Here is a tiny trained network, its code and every weight. The questions are about switching its units off for an input and a class, where a switched-off unit gives its printed mean instead of its output.

import numpy as np


def w(rows, s, z=0):
    codes = np.array(rows[::2]) - 128.0
    scale = np.full(codes.shape[1], s)
    scale[-1] = z or s
    return codes * scale


def f(y):
    return y / 2 * (1 + np.tanh(0.7978845608 * (y + 0.044715 * y**3)))


def log_softmax(a):
    a = a - a.max(-1, keepdims=True)
    return a - np.log(np.exp(a).sum(-1, keepdims=True))


def net(x, mask):
    res = np.array(x, float).reshape(1, 8) / 4 @ E
    y = f(res @ A[0][:, :-1].T + A[0][:, -1])
    res = res + np.where(mask, y, B[0][:, -1]) @ B[0][:, :-1]
    return log_softmax(res[-1] @ U[:, :-1].T + U[:, -1])


A, B = {}, {}
E = w([
[126,136,119,134,129,140],'x0',
[20,32,90,100,212,127],'x1',
[70,181,253,85,136,229],'x2',
[141,111,139,113,127,118],'x3',
[154,107,131,106,132,137],'x4',
[189,142,182,222,254,110],'x5',
[110,135,133,140,123,111],'x6',
[140,134,116,121,133,147],'x7',
],0.0084)
A[0] = w([
[148,124,103,142,108,87,104],'neuron 0',
[95,146,87,55,13,132,111],'neuron 1',
[170,139,185,180,203,102,144],'neuron 2',
[184,95,61,173,87,74,109],'neuron 3',
[104,168,252,97,112,198,104],'neuron 4',
[104,120,92,75,34,137,163],'neuron 5',
[186,163,147,179,215,126,150],'neuron 6',
[110,161,185,93,130,154,113],'neuron 7',
[180,119,30,149,112,66,64],'neuron 8',
[143,139,120,129,154,139,108],'neuron 9',
[79,104,115,153,150,142,173],'neuron 10',
[56,66,104,108,194,145,2],'neuron 11',
[118,110,178,129,111,163,81],'neuron 12',
[223,190,183,171,25,130,19],'neuron 13',
],0.016,0.0034)
B[0] = w([
[131,139,99,117,127,157,161],'neuron 0',
[161,75,173,184,115,131,231],'neuron 1',
[132,84,160,181,94,126,226],'neuron 2',
[97,167,79,123,102,160,216],'neuron 3',
[98,160,47,121,68,154,252],'neuron 4',
[135,99,183,183,120,118,215],'neuron 5',
[153,84,178,172,100,136,230],'neuron 6',
[142,150,76,122,103,131,188],'neuron 7',
[107,152,71,103,77,128,218],'neuron 8',
[116,122,134,139,119,101,136],'neuron 9',
[142,113,147,89,131,112,166],'neuron 10',
[143,172,156,78,224,112,201],'neuron 11',
[103,129,93,129,113,109,160],'neuron 12',
[126,138,168,54,253,96,243],'neuron 13',
],0.025,0.016)
U = w([
[118,77,196,254,72,158,166],'0',
[32,197,33,130,51,192,6],'1',
[92,171,173,64,231,106,210],'2',
],0.0097,0.0018)

Each question gives the input, the list of numbers given to net, and the class t.
The units are the neurons (one row each of A and B). Each row of codes is followed by its name. A weight is (code - 128) times the scale printed after its matrix; where a second scale follows, it is the last column's (A, B and U).
mask holds one flag per neuron, in row order. A switched-off neuron (its flag False) gives its mean, the last column of its row in B, instead of its output. The means were averaged over made-up inputs and are rounded, as every weight is.
A unit's drop is (log p(t) with every unit on - log p(t) with that unit switched off) / (log p(t) with every unit on - log p(t) with every unit switched off).
The circuit of an input: a set's keep is (log p(t) with only the set's units on - log p(t) with every unit switched off) / (log p(t) with every unit on - log p(t) with every unit switched off). Starting from the 12 units with the biggest drops (on a tie, the unit counted first), units are removed one at a time, each time the one whose removal leaves the highest keep (on an exact tie, the one counted first), for as long as the keep stays at least 0.8.
units of the circuit, in order: the units of the circuit, biggest drop first
unit that matters most: the unit with the biggest drop
top k neurons: the k neurons with the biggest drops, biggest first
drop of u: that unit's drop, to one decimal
input [-5,6,-5,7,-5,2,5,3], class 2: units of the circuit, in order => (neuron 11)
input [-4,0,-5,4,-7,-5,-5,1], class 0: top 3 neurons => (neuron 1; neuron 5; neuron 4)
input [0,7,-4,5,1,-8,-1,-1], class 0: top 2 neurons => (neuron 1; neuron 13)
input [-7,-5,-6,-3,-7,5,8,3], class 1: top 3 neurons => (neuron 3; neuron 8; neuron 1)
input [-5,-8,-7,2,-8,7,-4,2], class 2: top 2 neurons => (neuron 13; neuron 4)
input [2,-1,3,1,2,2,5,-2], class 1: top 3 neurons => (neuron 1; neuron 5; neuron 4)
input [-6,-3,-6,8,2,-8,4,4], class 0: top 2 neurons => (neuron 1; neuron 5)
input [6,-6,-6,-5,-1,0,4,8], class 1: top 2 neurons => (neuron 8; neuron 3)
input [1,2,3,-4,5,-2,1,-7], class 1: top 2 neurons => (neuron 13; neuron 6)
input [3,8,3,-1,4,-8,-2,7], class 0: top 2 neurons => (neuron 1; neuron 13)
input [3,-7,-5,-4,8,2,-8,-5], class 2: top 2 neurons => (neuron 13; neuron 4)
input [-7,-6,-8,0,1,-8,6,-1], class 0: top 2 neurons => (neuron 1; neuron 5)
input [6,6,7,2,-5,-8,6,-2], class 0: top 2 neurons => (neuron 1; neuron 5)
input [-7,8,3,-7,-5,-5,-4,-7], class 2: unit that matters most => neuron 11
input [3,-8,-5,-4,7,-5,7,-6], class 2: drop of neuron 13 => 3.0
input [-7,-3,-2,5,-2,0,4,-2], class 2: drop of neuron 4 => 1.3
input [-6,4,6,-2,-8,1,-4,2], class 1: drop of neuron 4 => 0.1
input [5,3,0,-6,2,-8,-2,-1], class 0: drop of neuron 5 => 0.0
